Rows near named flat spaces through zero (a row that begins with a name and a colon came from that space):
lemuppuna: [33, -7, -11, -19, -3, -6, -32, -22, 16, -14, 22, -20, -39, -31, 26, -22, -3, -21, 23, 19, 23, -1, -17, 1, 0, -4, -19, 23, 6]
vitzunud: [-44, -32, 29, 29, 12, -34, -16, -11, 5, 30, 16, 29, -14, -16, 0, 32, 25, -5, -43, -10, 6, -33, 46, -5, -13, 20, -26, -30, -17]
ganfavuk: [-3, 9, 1, 16, 12, 10, 28, -19, 18, 3, -36, 11, 32, 4, -25, 32, 2, 22, -19, -27, 6, 32, 7, -45, -23, 1, 6, -40, 12]
lemuppuna: [-33, 40, -18, 7, -5, 26, 16, 20, -3, 10, -22, 17, 23, -5, 41, -2, 7, -17, -1, -22, 6, 19, -18, -21, 0, -20, 45, -18, -44]
vitzunud: [14, 16, -27, -11, -34, -24, -9, 20, 2, -31, 16, 8, -33, -38, 24, -6, -49, -12, 21, 34, -30, -16, -1, -54, -19, 16, 3, 41, -14]
ruvebzovi: [-45, 22, -5, 33, 24, -37, 29, 6, -32, -9, 3, 51, -18, -30, -4, 7, -7, 0, -16, 30, -21, -31, 24, -45, -55, -12, 32, -19, -52]
lemuppuna: [-2, 1, -11, 10, -6, 2, -5, -1, 15, -4, -3, 16, 5, -24, 13, 7, -5, 0, -7, -6, -5, -4, 4, -31, -18, 7, 0, -4, -15]
vivotbivud: [-35, 23, 15, 49, -4, -4, -4, -24, 36, 23, 3, 65, 58, 38, -42, 39, 4, 30, -22, -16, 7, -5, 0, -20, -23, -24, -31, -59, -37]
ganfavuk: [47, -26, -8, -6, 25, 35, 9, 11, -26, -52, 6, -18, 22, -6, -22, -46, -7, 37, 39, 35, -12, -13, -21, 44, -5, 0, 28, 34, 30]
vitzunud: [-35, -6, 60, 24, 10, -16, 9, -14, -37, -5, 21, 13, -18, -2, -6, 15, -25, 40, 28, 43, 8, -50, 47, 8, -7, 20, 43, 11, 24]
vivotbivud: [-23, 12, -24, 32, -18, 8, -6, 52, 7, 19, -3, 53, 59, 35, -9, 22, 29, 0, -33, -13, -11, 6, -16, 14, 25, -19, 0, -20, -51]
lemuppuna: [-27, -16, 20, 58, -11, 14, -8, 34, 5, -11, 14, 69, 51, -10, 5, 28, -2, 53, -11, 23, -13, -59, 22, 4, 1, 21, 22, 8, -25]
vivotbivud: [7, 6, -21, 5, 1, -5, 14, -6, 69, -6, -22, 24, 4, -22, 14, 17, 8, -12, -55, -34, -8, 8, -39, -38, -17, -7, -84, -20, -34]
lemuppuna: [-8, 25, 9, -3, -21, 9, -23, -17, 9, -8, 20, 3, -9, -12, 32, -10, -30, -3, 44, 15, 20, -6, -10, -19, -3, -4, 18, 8, -8]
vitzunud: [-9, -21, 48, 14, 10, 0, -19, -35, -2, -4, 29, 1, 18, 27, -43, 3, -13, 36, 31, 17, 16, -18, 16, 25, -7, 6, -12, -20, 32]
lemuppuna: [-30, 1, 13, 36, 31, 18, 4, -10, 38, 0, -4, 45, 22, -20, 32, 10, 39, 4, -31, -12, 40, -10, -31, 6, -5, -23, -24, -40, -46]
vivotbivud: [-17, 44, 33, 45, 21, -2, 6, -75, 35, 27, -9, 45, -10, -10, 17, 41, 19, 25, -4, 7, 77, -5, 2, -27, -15, -38, 11, -34, -15]
ganfavuk: [2, -18, 13, -9, -5, 13, -3, 27, -3, 7, -3, -18, -16, -9, 43, 4, 20, -7, -8, -1, 17, -9, 0, 37, 49, 17, 10, 32, 16]
ruvebzovi: [7, 10, -10, 4, -8, -16, -11, -5, 0, -16, 20, 16, -3, 0, -18, -7, -23, 4, 19, 26, -11, -9, -5, -17, -21, -8, -8, 4, -12]
vitzunud: [30, 6, -5, -19, -23, 5, -23, -30, 24, 8, 8, -21, -16, -1, 8, -13, -18, -5, 15, -10, -2, -6, -5, 3, 2, 1, -28, 24, 13]
lemuppuna: [-12, -34, 16, -11, 7, -7, -8, 40, 4, -7, 13, -12, -6, 11, 13, 5, 28, -21, -17, 3, 18, 11, -23, 41, 47, 10, -35, -5, 8]
vitzunud: [-6, 9, -1, -9, -15, -12, -14, -17, -16, 0, 12, -10, -23, -20, 7, -7, -33, -8, 30, 10, -11, -7, 29, -38, -27, 14, 29, 8, 5]
ruvebzovi: [16, 4, -15, -9, -8, -35, 8, 15, -43, -16, 14, -4, -42, -14, -12, -11, -29, 0, 15, 45, -35, -26, 27, -11, -15, 10, 27, 46, 7]
vivotbivud: [21, 4, -3, -35, 24, 3, 15, -44, -12, -8, -2, -45, -37, -10, -6, -53, -15, -13, 18, -8, -19, -9, -9, 18, -33, -13, -19, 13, 11]
vivotbivud: [-9, -22, -12, -4, -15, 1, 4, 55, 7, -14, -6, 4, 26, 3, -1, 11, -2, -6, -23, -14, -31, 10, -8, -9, 15, 26, -20, -3, -4]
ruvebzovi: [-16, -11, 20, -9, 2, -40, 0, -9, -8, 0, 25, -3, -39, 2, -16, -10, -20, -10, -8, 12, -29, -39, 15, 11, -16, 9, -48, 8, -5]
vivotbivud: [-23, -20, 26, 10, 11, -9, 22, 28, 5, -16, -14, 6, -15, -32, 32, 37, 6, 6, -22, 9, 19, 1, 10, -25, 16, 32, 8, -2, 17]
ruvebzovi: [-13, -20, -5, 0, 12, 13, -5, 0, 1, -17, 4, 0, -7, -53, 37, -26, -5, -8, -1, -8, -17, -28, 7, -16, -33, 19, 5, 3, -21]
ruvebzovi: [-21, -53, 40, 20, 37, -9, 16, 4, -20, 1, -6, 0, 1, -10, -18, 24, 28, 24, -30, 1, 8, -17, 42, 19, 0, 32, 7, -18, 32]
ganfavuk: [-6, -26, 5, -55, -8, -13, -4, 19, -30, 8, 2, -71, -51, -8, 23, -22, -9, -48, 7, -18, -19, 15, 20, 12, 21, 35, -1, 21, 35]
ganfavuk: [-1, 31, 51, -24, 17, -23, 72, -2, -37, -14, -27, -42, -56, 29, -8, 23, -28, 21, 19, 38, 22, 18, 0, 8, 38, 1, 28, 28, 70]
ganfavuk: [15, 22, 27, 15, 10, -12, 47, -46, 6, 28, -48, -4, -10, 16, -32, 61, 1, 41, -25, -11, 24, 23, 39, -36, 0, 4, 21, -9, 55]
vivotbivud: [4, 21, -32, 1, -20, -15, 10, 23, -6, -2, -12, 14, 18, 16, -29, 17, -15, -3, -6, 0, -27, 28, 2, -43, -12, -3, 11, -9, -10]
ganfavuk: [3, 15, -14, 4, -3, 23, -19, -35, 32, 5, 0, 10, 14, -20, 21, -17, 0, -7, 7, -23, 10, -1, -16, -18, -27, -16, -11, -16, -29]
vivotbivud: [23, -12, -24, -12, 7, -17, -10, 46, -19, -6, 4, -12, -42, -19, 40, 8, 46, -38, -8, 36, 46, 30, -20, 23, 57, -8, 27, 29, 5]
ruvebzovi: [27, 2, -22, 38, 4, 24, -26, -28, 12, 6, 11, 42, 65, 26, -54, -10, 16, 39, 7, 0, -3, -11, -3, 19, -28, -32, 2, -19, -22]
ruvebzovi: [27, 24, -39, -2, -25, -19, -5, 25, -20, 30, 0, 10, -12, 28, -10, 1, 17, -15, -17, 11, -18, -3, 4, 27, 30, -24, 12, 39, -20]
vitzunud: [28, 23, -39, -27, -36, -15, -22, -14, 33, 42, -19, -22, -21, 8, 13, 24, 13, -47, -22, -39, 15, 55, -4, -37, 20, -9, -23, -3, 2]
ganfavuk: [12, -17, -17, -8, 12, -18, -18, -8, -22, -7, 20, -10, -5, 5, -38, -20, 3, -13, 14, 14, -9, 10, 7, 4, -23, -8, -1, -12, 2]
ganfavuk: [24, 6, -19, -5, 25, 8, 2, -28, -28, 9, -4, -15, -7, 2, -17, -31, 19, -3, 12, 3, 5, 4, 3, 25, -18, -28, 30, 3, -1]
vitzunud: [-61, -6, 15, 63, 23, 3, -13, -4, -4, 6, 19, 76, 61, 1, -25, 13, 18, 27, -12, 1, 0, -32, 20, -9, -46, -13, 16, -63, -59]
vivotbivud: [-20, -19, 38, 16, 31, 40, 19, -36, -6, -9, -13, -4, 38, -8, -16, -15, -12, 46, 13, -23, -12, -27, 24, 6, -41, 17, 21, -24, 19]
ganfavuk: [-7, 8, -8, -8, 0, -29, -4, -1, -32, 24, 4, -10, -26, 14, -14, 6, 11, -25, -1, 7, 5, 17, 23, -2, 3, -9, 23, -6, 1]
lemuppuna: [32, -25, 10, -4, -51, -23, -42, -7, 7, 6, 38, -3, -4, 20, -39, 4, -45, 27, 16, 16, -48, -50, 41, 13, 3, 37, -39, 50, 32]
vitzunud: [44, -27, -3, -10, 15, 6, -23, -30, 2, -5, 12, -24, -12, -7, -13, -19, 17, 4, 14, 11, 22, 2, -2, 30, 2, -4, -9, 13, 29]
lemuppuna: [-8, 27, -42, -45, -31, -9, -12, 4, 16, 22, -11, -33, -15, 4, 19, -12, -12, -69, -5, -49, -19, 54, -19, -45, -6, -6, -26, -22, -24]
lemuppuna: [-13, -28, 1, 5, 40, -7, 26, 32, -25, -13, -11, 0, 6, 1, -17, 4, 37, -5, -28, 5, 5, 18, -5, 18, 5, -1, 6, -25, 2]
vivotbivud: [31, 12, -26, 6, 13, -2, -7, -8, 13, 6, -8, 7, -30, -29, 37, 6, 42, -19, -14, 16, 52, 18, -23, 3, 20, -28, 13, 14, -13]
lemuppuna: [0, 10, -3, -19, -2, 15, -14, 27, -10, -5, 13, -18, -17, 4, 48, -22, 20, -31, 24, 17, 40, 18, -42, 43, 51, -21, 18, 18, -8]
lemuppuna: [59, -51, 8, -24, -10, -9, -10, 28, 18, -13, 1, -39, -38, -9, 16, 19, 19, 2, -19, 19, 20, 2, -6, 42, 70, 36, -39, 60, 66]
vitzunud: [-14, -24, 7, -35, -5, -24, 11, 38, -6, -43, 3, -35, -45, -43, 32, 2, -35, -30, 9, 14, -14, 16, -1, -49, -1, 47, -10, 9, 25]
ruvebzovi: [-27, 4, -20, 37, 8, -46, 34, 106, -30, -44, 0, 66, -5, -17, 11, 50, 19, -3, -32, 73, 8, 11, -17, -33, 30, -1, 39, 5, -35]
ruvebzovi: [-14, 56, -28, 11, -11, -14, 2, -44, -22, 21, 3, 26, 0, 2, -25, -19, -35, -2, 22, -2, -35, -15, 27, -50, -71, -30, 38, -13, -46]
ruvebzovi: [0, 37, -35, 25, -3, -20, -5, -16, -24, 26, -2, 36, -6, -7, -10, 9, 10, -6, -2, 15, 1, -1, 28, -34, -31, -30, 55, -5, -39]
ganfavuk: [10, -40, -34, -20, 8, 7, -11, 52, -50, -30, 14, -23, 22, 0, -28, -43, 2, -15, 19, 11, -44, 12, 3, 21, -10, 15, 29, 5, 2]
ganfavuk: [-7, -17, 33, -10, 3, 24, 52, 15, 34, -51, -20, -9, 27, -3, -9, -13, -56, 45, -11, -22, -66, -38, -25, -4, -21, 39, -70, 12, 19]
ganfavuk: [15, -34, 18, -20, 28, -20, 15, -34, -7, 36, -22, -46, -38, 6, -22, 14, 35, -11, -41, -32, 8, 12, 36, 25, 8, 14, -27, -7, 48]
ruvebzovi: [37, -19, -9, -1, -10, 5, -7, 27, -15, -9, -1, -10, 15, 16, -22, 12, 7, 19, 9, 21, 4, 16, 6, 18, 33, 12, 26, 26, 39]
vivotbivud: [-36, 36, 11, 8, -12, 26, 26, -4, 0, 18, -18, 14, 31, 20, 7, -9, -23, 16, -2, -34, -35, -24, 4, -1, -15, -6, 10, -7, -29]
ruvebzovi: [-63, -27, 21, 45, 20, -28, 12, 34, -12, -9, 10, 57, 39, 5, -39, 35, 7, 19, -35, 7, -23, -18, 28, -24, -30, 17, -7, -56, -30]
vivotbivud: [16, -10, -22, 16, -27, -1, -39, 23, 18, 10, 16, 26, 22, 7, 1, 15, 18, -3, -10, 6, 6, 0, -3, 8, 24, -1, -8, 9, -16]
vitzunud: [18, 21, -51, -7, 3, 21, -4, -7, 0, 27, -27, -7, 12, -7, 14, -13, 35, -30, -15, -36, 8, 39, -9, -10, -7, -28, 30, -12, -27]
lemuppuna: [1, 20, -24, 2, -11, -2, -5, -8, 11, 12, -6, 11, 12, 6, -8, 1, -2, -11, -6, -16, -9, 15, -4, -25, -17, -14, -4, -15, -23]
vitzunud: [-10, -6, -31, 32, 26, 17, 10, 39, -3, -37, 0, 50, 24, -49, 29, -20, 21, 5, -17, 20, -12, -27, -24, -7, -28, -11, 22, -1, -61]
vitzunud: [-17, -38, 8, 3, 25, -6, -2, -8, 10, 34, -5, -4, 8, 12, -18, 1, 46, -15, -57, -46, -10, -9, 13, 40, -1, 2, -54, -32, -12]
[-27, 5, 11, 32, 32, 6, 26, -6, -20, -8, -9, 31, 26, -3, -20, 4, 7, 27, -4, 7, -1, -11, 12, -9, -33, -11, 34, -30, -17]  lemuppuna
[-20, 51, -32, 47, -10, 24, -2, -30, 45, 10, -8, 76, 64, -4, -6, -2, -11, 20, -14, -30, -23, -20, -19, -48, -64, -39, -12, -41, -85]  ganfavuk
[-35, 29, 38, -65, -26, -13, 51, 20, -24, 6, -32, -78, -71, 1, 55, 8, -54, -36, 15, -22, -16, 24, 12, -29, 36, 41, 15, 30, 51]  ganfavuk
[-21, -9, -20, 14, 2, -12, -5, 42, -3, -2, -3, 24, -14, -43, 47, 18, 28, -28, -28, 8, 14, 4, 3, -26, 8, 9, 24, -2, -33]  ruvebzovi
[-6, 17, 38, -46, -20, 18, 8, -44, -21, 21, -5, -69, -24, 25, 2, -28, -51, 2, 48, -29, -21, -7, 27, 13, 0, 20, 14, 21, 52]  vitzunud
[5, -11, 12, 3, -11, 11, -9, -9, -11, -2, 3, -7, 3, -15, 3, -1, -21, 22, 20, 5, -12, -22, 33, -9, -10, 26, 31, 20, 22]  vivotbivud
[4, -6, 25, -17, 8, 26, 6, -13, -9, -22, 4, -31, 5, 6, -1, -28, -25, 18, 39, 3, -1, -5, -10, 21, -1, 9, 8, 9, 31]  vitzunud
[-39, 24, 3, -24, -44, -64, 19, 76, -5, 29, 12, 6, -29, 75, -14, 26, -8, -46, -49, -3, -46, -1, -21, 34, 67, -5, -81, 16, -28]  ruvebzovi
[-9, 17, 21, -29, -29, 17, -4, -13, -11, 5, 5, -37, -4, 17, 9, -20, -49, 2, 45, -13, -21, -7, 12, 0, 3, 18, 16, 19, 26]  vivotbivud
[28, -28, 9, 36, 29, 13, 13, 6, 1, -26, -8, 27, 2, -41, 14, 15, 26, 46, -15, 37, 23, -34, 8, 16, 6, 11, 28, 30, 15]  lemuppuna
[-30, 15, -18, -22, -24, -42, 8, 66, 3, 9, 7, 5, -58, -11, 61, 5, 9, -65, -43, 4, -16, -8, -27, 5, 44, 0, -42, 29, -49]  ruvebzovi
[4, 0, -11, -2, -22, -18, 1, 28, 34, -9, 2, 16, -13, -11, 21, 13, -9, -12, -30, 0, -20, -15, -21, -12, 14, 10, -56, 20, -20]  vitzunud
[0, 2, -8, 7, -13, 13, -13, 4, 19, 8, 5, 15, 39, 30, -21, -3, 3, 6, -5, -18, -11, 2, -17, 16, 5, -11, -28, -14, -16]  ruvebzovi
[11, 7, -51, 20, -11, -6, -33, 25, -10, 14, 24, 42, 33, 23, -28, -19, 26, -13, -10, 9, -22, -9, -12, 27, -5, -36, -2, -2, -59]  lemuppuna
[-17, -2, 6, 18, 25, 2, 26, 5, -15, -38, 2, 23, 9, -25, -8, -16, -21, 25, 8, 23, -25, -30, -1, -17, -44, 3, 13, -5, -18]  ruvebzovi
[28, -14, -55, -18, -36, 58, -50, 48, 54, -63, 22, 5, 42, -57, 69, -56, -27, -22, 35, -7, -23, -1, -75, -21, -7, 13, -27, 25, -46]  ruvebzovi
[42, 20, -61, 2, -29, 24, -51, -46, -7, 40, 6, 2, 18, -12, -7, -39, -1, -7, 22, -25, -28, -14, 34, -10, -45, -19, 45, 20, -30]  ruvebzovi
[0, 20, -5, -5, -30, -49, -13, 23, -46, 18, 26, 3, -64, -1, 17, 10, -14, -20, 13, 51, -5, -27, 36, 4, 27, 3, 41, 57, -1]  vivotbivud
[-23, -14, -23, 9, 13, 4, 4, 53, -33, -11, 1, 16, 15, -17, 15, -15, 23, -17, -12, 7, -17, -3, -1, 8, -2, 1, 37, -4, -36]  lemuppuna
[35, 56, -53, -16, -36, 6, -19, 0, 12, 2, 0, 2, -14, -5, 32, -15, -12, -29, 29, 12, 14, 29, -37, -26, 10, -36, 23, 28, -28]  ruvebzovi
[1, -39, 14, 6, 9, 23, -10, 8, 40, -3, -2, 2, 16, -16, 26, 2, 28, 4, -32, -26, 10, -16, -17, 32, 20, 17, -49, -2, -1]  ganfavuk
[22, 13, 6, 10, 52, 21, 16, -88, -27, 1, -10, -12, -2, -10, -37, -37, 2, 32, 34, 5, 17, -9, 20, 6, -65, -33, 47, -18, 15]  vivotbivud
[32, 13, -56, 8, -13, 4, -41, -42, 30, 59, -3, 17, 32, 28, -36, -8, 42, -22, -34, -52, -8, 17, 1, 11, -20, -43, -35, -27, -43]  vitzunud
[-4, 11, -1, -15, -14, 2, 21, 34, 13, -22, -13, -8, -16, -16, 39, 6, -18, -10, -3, 3, -5, 8, -25, -19, 21, 14, -7, 21, 1]  vitzunud
